Below are the code and all the weights of a small trained network. Each question names an input and a class and asks about switching units off, where a switched-off unit gives its printed mean instead of its output.

import numpy as np


def w(rows, s, z=0):
    codes = np.array(rows[::2]) - 128.0
    scale = np.full(codes.shape[1], s)
    scale[-1] = z or s
    return codes * scale


def f(y):
    return np.maximum(y, 0)


def log_softmax(a):
    a = a - a.max(-1, keepdims=True)
    return a - np.log(np.exp(a).sum(-1, keepdims=True))


def net(x, mask):
    res = np.array(x, float).reshape(1, 6) / 4 @ E
    y = f(res @ A[0][:, :-1].T + A[0][:, -1])
    res = res + np.where(mask, y, B[0][:, -1]) @ B[0][:, :-1]
    return log_softmax(res[-1] @ U[:, :-1].T + U[:, -1])


A, B = {}, {}
E = w([
[92,131,51,139,223],'x0',
[130,129,128,128,125],'x1',
[135,34,1,106,60],'x2',
[126,127,127,129,127],'x3',
[219,113,151,181,146],'x4',
[181,224,49,85,94],'x5',
],0.0088)
A[0] = w([
[140,209,75,120,99,73],'neuron 0',
[185,171,99,119,115,120],'neuron 1',
[142,200,58,151,153,84],'neuron 2',
[156,87,71,115,119,68],'neuron 3',
[106,87,189,153,67,86],'neuron 4',
[101,70,147,133,171,68],'neuron 5',
[142,92,88,146,96,102],'neuron 6',
[98,141,90,182,59,113],'neuron 7',
[159,63,79,91,110,96],'neuron 8',
[134,9,179,110,142,93],'neuron 9',
[9,162,91,116,144,180],'neuron 10',
[171,113,203,132,17,76],'neuron 11',
[188,190,97,71,90,85],'neuron 12',
[131,49,88,136,86,65],'neuron 13',
[100,206,158,170,105,142],'neuron 14',
[67,77,155,154,152,97],'neuron 15',
[143,150,165,144,31,129],'neuron 16',
[94,71,110,181,196,99],'neuron 17',
[81,145,135,113,74,174],'neuron 18',
[215,105,91,244,183,255],'neuron 19',
[254,109,142,171,119,203],'neuron 20',
[143,63,86,147,109,37],'neuron 21',
[159,158,176,123,194,117],'neuron 22',
[114,133,87,162,242,113],'neuron 23',
],0.012,0.0078)
B[0] = w([
[104,146,172,127,92,181],'neuron 0',
[76,130,146,145,110,179],'neuron 1',
[94,161,69,163,60,186],'neuron 2',
[175,160,169,139,147,172],'neuron 3',
[134,160,85,174,80,167],'neuron 4',
[83,180,117,139,101,156],'neuron 5',
[153,152,163,121,209,170],'neuron 6',
[119,132,172,125,156,158],'neuron 7',
[167,199,169,61,168,189],'neuron 8',
[82,169,153,122,78,184],'neuron 9',
[156,30,101,93,130,215],'neuron 10',
[128,153,48,185,149,188],'neuron 11',
[49,176,122,150,78,189],'neuron 12',
[155,199,175,83,169,182],'neuron 13',
[144,117,193,114,192,186],'neuron 14',
[146,171,174,135,48,172],'neuron 15',
[188,62,37,195,133,179],'neuron 16',
[82,187,66,195,93,178],'neuron 17',
[187,2,105,79,134,171],'neuron 18',
[105,20,112,88,101,255],'neuron 19',
[81,80,157,92,141,226],'neuron 20',
[157,202,170,103,148,162],'neuron 21',
[155,140,222,117,152,192],'neuron 22',
[166,120,93,184,157,199],'neuron 23',
],0.008,0.012)
U = w([
[28,193,149,165,56,41],'0',
[190,174,200,118,237,85],'1',
[119,66,140,126,154,254],'2',
[95,72,140,118,154,218],'3',
[103,6,139,89,141,44],'4',
[172,119,64,234,180,111],'5',
],0.011,0.0067)

Each question gives the input, the list of numbers given to net, and the class t.
The units are the neurons (one row each of A and B). Each row of codes is followed by its name. A weight is (code - 128) times the scale printed after its matrix; where a second scale follows, it is the last column's (A, B and U).
mask holds one flag per neuron, in row order. A switched-off neuron (its flag False) gives its mean, the last column of its row in B, instead of its output. The means were averaged over made-up inputs and are rounded, as every weight is.
A unit's drop is (log p(t) with every unit on - log p(t) with that unit switched off) / (log p(t) with every unit on - log p(t) with every unit switched off).
The circuit of an input: a set's keep is (log p(t) with only the set's units on - log p(t) with every unit switched off) / (log p(t) with every unit on - log p(t) with every unit switched off). Starting from the 12 units with the biggest drops (on a tie, the unit counted first), units are removed one at a time, each time the one whose removal leaves the highest keep (on an exact tie, the one counted first), for as long as the keep stays at least 0.8.
circuit, biggest first: the units of the circuit, biggest drop first
most important unit: the unit with the biggest drop
k most important neurons: the k neurons with the biggest drops, biggest first
drop when u is switched off: that unit's drop, to one decimal
input [5,-1,-8,0,6,8], class 0: most important unit	neuron 2
input [8,4,4,-5,3,-5], class 5: 2 most important neurons	(neuron 17; neuron 23)
input [8,-7,5,5,-6,4], class 5: 4 most important neurons	(neuron 19; neuron 23; neuron 20; neuron 2)
input [6,-3,7,-5,-5,-5], class 1: 2 most important neurons	(neuron 13; neuron 8)
input [-8,-5,8,-4,-7,0], class 1: 3 most important neurons	(neuron 13; neuron 8; neuron 19)
input [-8,1,0,-6,7,-2], class 5: 4 most important neurons	(neuron 11; neuron 16; neuron 4; neuron 10)
input [-7,-7,-4,7,8,-3], class 4: 2 most important neurons	(neuron 20; neuron 19)
input [0,2,8,-1,3,-7], class 1: 3 most important neurons	(neuron 13; neuron 8; neuron 6)
input [-4,-7,-4,-1,6,6], class 2: circuit, biggest first	(neuron 20; neuron 19)
input [8,-1,-7,4,-5,3], class 5: 2 most important neurons	(neuron 23; neuron 2)
input [-8,7,7,7,-6,2], class 5: 2 most important neurons	(neuron 16; neuron 11)
input [-6,0,6,-7,-4,-7], class 0: 2 most important neurons	(neuron 9; neuron 4)
input [-2,-5,1,2,6,-1], class 4: 2 most important neurons	(neuron 19; neuron 20)
input [-6,6,-5,0,7,7], class 0: 3 most important neurons	(neuron 12; neuron 10; neuron 1)
input [-4,7,7,-3,7,-8], class 0: most important unit	neuron 9
input [8,-6,-1,5,0,-3], class 5: 2 most important neurons	(neuron 23; neuron 17)
input [2,6,3,-7,-3,-7], class 0: drop when neuron 9 is switched off	0.1
input [8,0,8,6,5,4], class 1: drop when neuron 8 is switched off	0.4
input [2,7,8,3,7,-5], class 1: drop when neuron 13 is switched off	0.3
input [5,-1,1,-4,-6,-7], class 0: most important unit	neuron 17
